Below is a small trained network, with its code and all its weights. Each question gives an input and a class and asks what happens when units are switched off, that is, made to give their printed mean instead of their output.

import numpy as np


def w(rows, s, z=0):
    codes = np.array(rows[::2]) - 128.0
    scale = np.full(codes.shape[1], s)
    scale[-1] = z or s
    return codes * scale


def norm(h):
    return h / np.sqrt((h * h).mean(-1, keepdims=True) + 1e-5)


def f(y):
    return np.maximum(y, 0)


def log_softmax(a):
    a = a - a.max(-1, keepdims=True)
    return a - np.log(np.exp(a).sum(-1, keepdims=True))


def net(x, mask):
    res = np.array(x, float).reshape(1, 7) / 4 @ E
    u = 0
    for l in range(2):
        y = f(norm(res) @ A[l][:, :-1].T + A[l][:, -1])
        res = res + np.where(mask[u : u + 13], y, B[l][:, -1]) @ B[l][:, :-1]
        u += 13
    return log_softmax(norm(res)[-1] @ U[:, :-1].T + U[:, -1])


A, B = {}, {}
E = w([
[217,44,173],'x0',
[80,77,168],'x1',
[144,160,168],'x2',
[56,94,2],'x3',
[208,185,36],'x4',
[166,81,223],'x5',
[114,163,96],'x6',
],0.0053)
A[0] = w([
[98,141,160,11],'L0N1',
[99,133,115,90],'L0N2',
[101,175,165,65],'L0N3',
[129,117,183,200],'L0N4',
[217,172,129,91],'L0N5',
[85,76,132,85],'L0N6',
[96,125,92,57],'L0N7',
[126,87,117,81],'L0N8',
[134,162,171,76],'L0N9',
[96,139,120,75],'L0N10',
[144,8,140,153],'L0N11',
[98,166,170,2],'L0N12',
[57,161,209,10],'L0N13',
],0.014,0.0014)
B[0] = w([
[108,67,106,156],'L0N1',
[146,119,61,162],'L0N2',
[95,55,160,179],'L0N3',
[94,186,52,208],'L0N4',
[212,252,183,244],'L0N5',
[206,178,126,197],'L0N6',
[172,144,37,183],'L0N7',
[159,92,149,163],'L0N8',
[91,169,153,183],'L0N9',
[146,111,55,160],'L0N10',
[244,50,96,253],'L0N11',
[84,50,155,171],'L0N12',
[77,61,78,218],'L0N13',
],0.012,0.0053)
A[1] = w([
[222,91,120,121],'L1N1',
[148,186,159,85],'L1N2',
[18,22,171,118],'L1N3',
[233,108,74,129],'L1N4',
[161,102,120,69],'L1N5',
[165,28,115,90],'L1N6',
[77,66,90,115],'L1N7',
[97,178,177,235],'L1N8',
[117,144,187,252],'L1N9',
[177,119,168,44],'L1N10',
[174,160,150,129],'L1N11',
[250,122,108,178],'L1N12',
[160,224,174,29],'L1N13',
],0.011,0.0015)
B[1] = w([
[83,99,143,213],'L1N1',
[158,138,158,165],'L1N2',
[254,98,40,179],'L1N3',
[61,132,169,248],'L1N4',
[117,117,133,156],'L1N5',
[134,84,137,196],'L1N6',
[176,174,154,173],'L1N7',
[176,134,148,158],'L1N8',
[167,142,135,152],'L1N9',
[103,153,113,158],'L1N10',
[119,150,136,173],'L1N11',
[94,142,165,255],'L1N12',
[187,144,169,187],'L1N13',
],0.02,0.0087)
U = w([
[133,98,134,194],'0',
[86,242,15,119],'1',
[115,55,180,161],'2',
[146,171,187,66],'3',
[194,81,62,155],'4',
[90,176,156,2],'5',
[187,248,187,148],'6',
],0.014,0.0058)

Each question gives the input, the list of numbers given to net, and the class t.
The units are the neurons (one row each of A and B). Each row of codes is followed by its name. A weight is (code - 128) times the scale printed after its matrix; where a second scale follows, it is the last column's (A, B and U).
mask holds one flag per neuron, layer by layer. A switched-off neuron (its flag False) gives its mean, the last column of its row in B, instead of its output. The means were averaged over made-up inputs and are rounded, as every weight is.
A unit's drop is (log p(t) with every unit on - log p(t) with that unit switched off) / (log p(t) with every unit on - log p(t) with every unit switched off).
The circuit of an input: a set's keep is (log p(t) with only the set's units on - log p(t) with every unit switched off) / (log p(t) with every unit on - log p(t) with every unit switched off). Starting from the 12 units with the biggest drops (on a tie, the unit counted first), units are removed one at a time, each time the one whose removal leaves the highest keep (on an exact tie, the one counted first), for as long as the keep stays at least 0.8.
circuit, biggest first: the units of the circuit, biggest drop first
most important unit: the unit with the biggest drop
top k neurons: the k neurons with the biggest drops, biggest first
top k neurons in layer l: the k neurons of layer l with the biggest drops, biggest first
drop when u is switched off: that unit's drop, to one decimal
input [3,-3,1,1,-4,-4,7], class 1: most important unit : L0N11
input [0,-5,-1,3,-3,-5,-8], class 1: top 2 neurons : L0N11; L0N7
input [-6,5,-8,-2,-2,6,-5], class 4: circuit, biggest first : L0N13; L1N3
input [-4,-1,2,2,-3,-2,8], class 1: top 2 neurons : L0N7; L0N11
input [-3,0,-3,2,-5,0,-4], class 4: top 3 neurons : L0N5; L0N13; L0N1
input [2,-7,-8,2,-4,-1,6], class 5: top 2 neurons in layer 0 : L0N11; L0N4
input [-7,-8,2,4,-6,-2,-4], class 1: top 2 neurons in layer 0 : L0N7; L0N11
input [-5,-6,6,-7,-5,2,-6], class 4: top 2 neurons : L1N3; L0N13
input [-5,-7,-7,4,-8,-6,-6], class 1: top 2 neurons : L0N11; L1N3
input [0,-1,1,5,-8,-4,7], class 1: top 2 neurons in layer 0 : L0N11; L0N6
input [4,-8,-2,6,-3,6,8], class 2: top 2 neurons in layer 0 : L0N11; L0N5
input [-4,6,1,-2,-2,2,4], class 4: drop when L1N3 is switched off : 0.2
input [-6,5,-3,-7,1,4,-5], class 4: drop when L1N3 is switched off : 0.4
input [5,-5,-6,8,3,-7,-2], class 1: circuit, biggest first : L0N11
input [-6,0,0,-8,-1,7,-5], class 4: drop when L1N3 is switched off : 0.7
input [0,-4,6,2,-7,2,2], class 4: drop when L1N6 is switched off : 0.0
